Below is a small trained network, with its code and all its weights. Each question gives an input and a class and asks what happens when units are switched off, that is, made to give their printed mean instead of their output.

import numpy as np


def w(rows, s, z=0):
    codes = np.array(rows[::2]) - 128.0
    scale = np.full(codes.shape[1], s)
    scale[-1] = z or s
    return codes * scale


def f(y):
    return y / 2 * (1 + np.tanh(0.7978845608 * (y + 0.044715 * y**3)))


def log_softmax(a):
    a = a - a.max(-1, keepdims=True)
    return a - np.log(np.exp(a).sum(-1, keepdims=True))


def net(x, mask):
    res = np.array(x, float).reshape(1, 3) / 4 @ E
    y = f(res @ A[0][:, :-1].T + A[0][:, -1])
    res = res + np.where(mask, y, B[0][:, -1]) @ B[0][:, :-1]
    return log_softmax(res[-1] @ U[:, :-1].T + U[:, -1])


A, B = {}, {}
E = w([
[209,167,124,123,124,202],'x0',
[109,176,145,7,171,117],'x1',
[176,179,101,132,72,48],'x2',
],0.017)
A[0] = w([
[100,154,92,124,108,141,111],'neuron 1',
[154,169,104,108,112,105,76],'neuron 2',
[138,116,109,120,144,118,115],'neuron 3',
[232,154,96,131,105,186,31],'neuron 4',
[112,158,156,143,107,137,117],'neuron 5',
[112,150,146,164,133,104,105],'neuron 6',
[146,148,165,154,66,131,70],'neuron 7',
[134,143,98,139,122,145,95],'neuron 8',
[137,109,121,86,123,166,109],'neuron 9',
[167,157,128,153,106,159,100],'neuron 10',
[132,75,144,157,151,80,115],'neuron 11',
[80,130,112,135,188,96,99],'neuron 12',
[203,91,98,93,71,161,55],'neuron 13',
[64,101,165,129,126,80,173],'neuron 14',
[114,140,141,104,148,193,102],'neuron 15',
[174,213,74,94,55,74,5],'neuron 16',
[112,158,191,63,146,208,117],'neuron 17',
[29,102,98,124,150,69,129],'neuron 18',
[170,52,95,220,107,158,174],'neuron 19',
[101,62,128,108,147,75,161],'neuron 20',
[165,136,154,88,171,176,122],'neuron 21',
[152,124,118,137,148,125,97],'neuron 22',
[111,181,153,57,160,82,27],'neuron 23',
[168,58,86,245,120,189,59],'neuron 24',
[124,143,106,94,160,48,19],'neuron 25',
[89,173,154,92,107,94,72],'neuron 26',
[51,65,113,107,160,55,108],'neuron 27',
[120,133,155,141,115,143,108],'neuron 28',
[142,111,108,115,145,111,109],'neuron 29',
[128,128,113,154,110,85,153],'neuron 30',
[176,193,118,144,97,194,149],'neuron 31',
[163,209,102,137,119,73,142],'neuron 32',
[140,90,136,98,113,187,82],'neuron 33',
[125,176,173,46,171,69,78],'neuron 34',
[62,16,202,158,176,192,53],'neuron 35',
[58,43,189,137,148,205,160],'neuron 36',
[103,84,93,103,51,121,129],'neuron 37',
[123,177,135,99,159,209,118],'neuron 38',
[120,73,105,158,81,24,141],'neuron 39',
[106,99,73,206,39,38,157],'neuron 40',
[106,131,99,202,87,190,82],'neuron 41',
[7,101,189,117,130,69,50],'neuron 42',
[113,157,97,183,41,126,77],'neuron 43',
],0.013,0.016)
B[0] = w([
[110,128,152,128,125,114,125],'neuron 1',
[170,114,156,107,147,97,148],'neuron 2',
[131,142,126,120,134,120,125],'neuron 3',
[95,157,94,153,7,9,166],'neuron 4',
[130,126,126,126,116,131,125],'neuron 5',
[108,133,110,154,144,140,135],'neuron 6',
[82,153,100,142,128,110,140],'neuron 7',
[132,118,127,137,121,104,128],'neuron 8',
[113,130,120,146,183,155,146],'neuron 9',
[133,118,142,133,112,72,152],'neuron 10',
[98,167,79,173,143,163,159],'neuron 11',
[139,104,150,102,132,102,158],'neuron 12',
[119,149,107,139,72,79,142],'neuron 13',
[133,149,117,130,92,108,208],'neuron 14',
[101,138,126,132,205,193,165],'neuron 15',
[212,5,234,30,187,127,180],'neuron 16',
[113,127,119,138,229,189,202],'neuron 17',
[163,96,144,109,107,98,212],'neuron 18',
[138,128,124,115,74,42,244],'neuron 19',
[161,137,115,136,79,95,195],'neuron 20',
[121,114,115,140,212,167,178],'neuron 21',
[122,127,124,109,114,124,123],'neuron 22',
[110,161,89,158,45,56,179],'neuron 23',
[174,55,223,35,176,141,217],'neuron 24',
[118,191,62,165,68,127,152],'neuron 25',
[133,119,134,123,82,75,158],'neuron 26',
[156,81,173,68,115,105,209],'neuron 27',
[134,131,123,110,114,135,127],'neuron 28',
[132,143,128,102,119,124,125],'neuron 29',
[99,160,123,143,123,137,174],'neuron 30',
[151,86,175,103,142,99,192],'neuron 31',
[154,140,116,137,86,89,198],'neuron 32',
[134,148,123,126,172,150,146],'neuron 33',
[155,118,147,115,91,57,207],'neuron 34',
[102,163,76,192,11,11,216],'neuron 35',
[181,94,157,82,98,54,242],'neuron 36',
[87,172,78,150,155,153,152],'neuron 37',
[117,147,140,147,229,198,184],'neuron 38',
[79,190,68,182,168,182,220],'neuron 39',
[71,195,53,175,142,177,251],'neuron 40',
[172,67,163,76,132,119,175],'neuron 41',
[164,67,225,83,201,170,199],'neuron 42',
[101,161,115,143,126,145,169],'neuron 43',
],0.011,0.02)
U = w([
[146,123,75,148,22,26,106],'0',
[206,37,191,34,169,96,255],'1',
[70,152,56,187,194,248,81],'2',
],0.012,0.00098)

Each question gives the input, the list of numbers given to net, and the class t.
The units are the neurons (one row each of A and B). Each row of codes is followed by its name. A weight is (code - 128) times the scale printed after its matrix; where a second scale follows, it is the last column's (A, B and U).
mask holds one flag per neuron, in row order. A switched-off neuron (its flag False) gives its mean, the last column of its row in B, instead of its output. The means were averaged over made-up inputs and are rounded, as every weight is.
A unit's drop is (log p(t) with every unit on - log p(t) with that unit switched off) / (log p(t) with every unit on - log p(t) with every unit switched off).
The circuit of an input: a set's keep is (log p(t) with only the set's units on - log p(t) with every unit switched off) / (log p(t) with every unit on - log p(t) with every unit switched off). Starting from the 12 units with the biggest drops (on a tie, the unit counted first), units are removed one at a time, each time the one whose removal leaves the highest keep (on an exact tie, the one counted first), for as long as the keep stays at least 0.8.
circuit, biggest first: the units of the circuit, biggest drop first
k most important neurons: the k neurons with the biggest drops, biggest first
drop of u: that unit's drop, to one decimal
input [-3,-3,-7], class 0: circuit, biggest first => neuron 35
input [-1,0,-7], class 0: 2 most important neurons => neuron 35; neuron 24
input [2,-6,0], class 1: 3 most important neurons => neuron 24; neuron 35; neuron 41
input [0,-7,5], class 2: 2 most important neurons => neuron 40; neuron 39
input [1,-4,0], class 1: 2 most important neurons => neuron 35; neuron 24
input [5,1,7], class 1: 3 most important neurons => neuron 16; neuron 35; neuron 31
input [-4,0,-8], class 0: 2 most important neurons => neuron 35; neuron 24
input [-4,7,2], class 0: 3 most important neurons => neuron 23; neuron 24; neuron 25
input [-1,7,4], class 0: 4 most important neurons => neuron 23; neuron 24; neuron 25; neuron 42
input [6,-8,0], class 1: 4 most important neurons => neuron 24; neuron 35; neuron 41; neuron 31
input [-2,4,1], class 0: 2 most important neurons => neuron 24; neuron 16
input [1,8,7], class 1: 4 most important neurons => neuron 16; neuron 35; neuron 40; neuron 4
input [1,1,-5], class 2: 3 most important neurons => neuron 24; neuron 16; neuron 27
input [7,-8,-4], class 1: most important neuron => neuron 24
input [-1,-2,-5], class 0: drop of neuron 35 => 3.3
input [8,3,5], class 1: drop of neuron 16 => 6.1
input [3,-4,-2], class 1: drop of neuron 24 => 0.2
input [4,-7,-1], class 1: drop of neuron 24 => 5.1
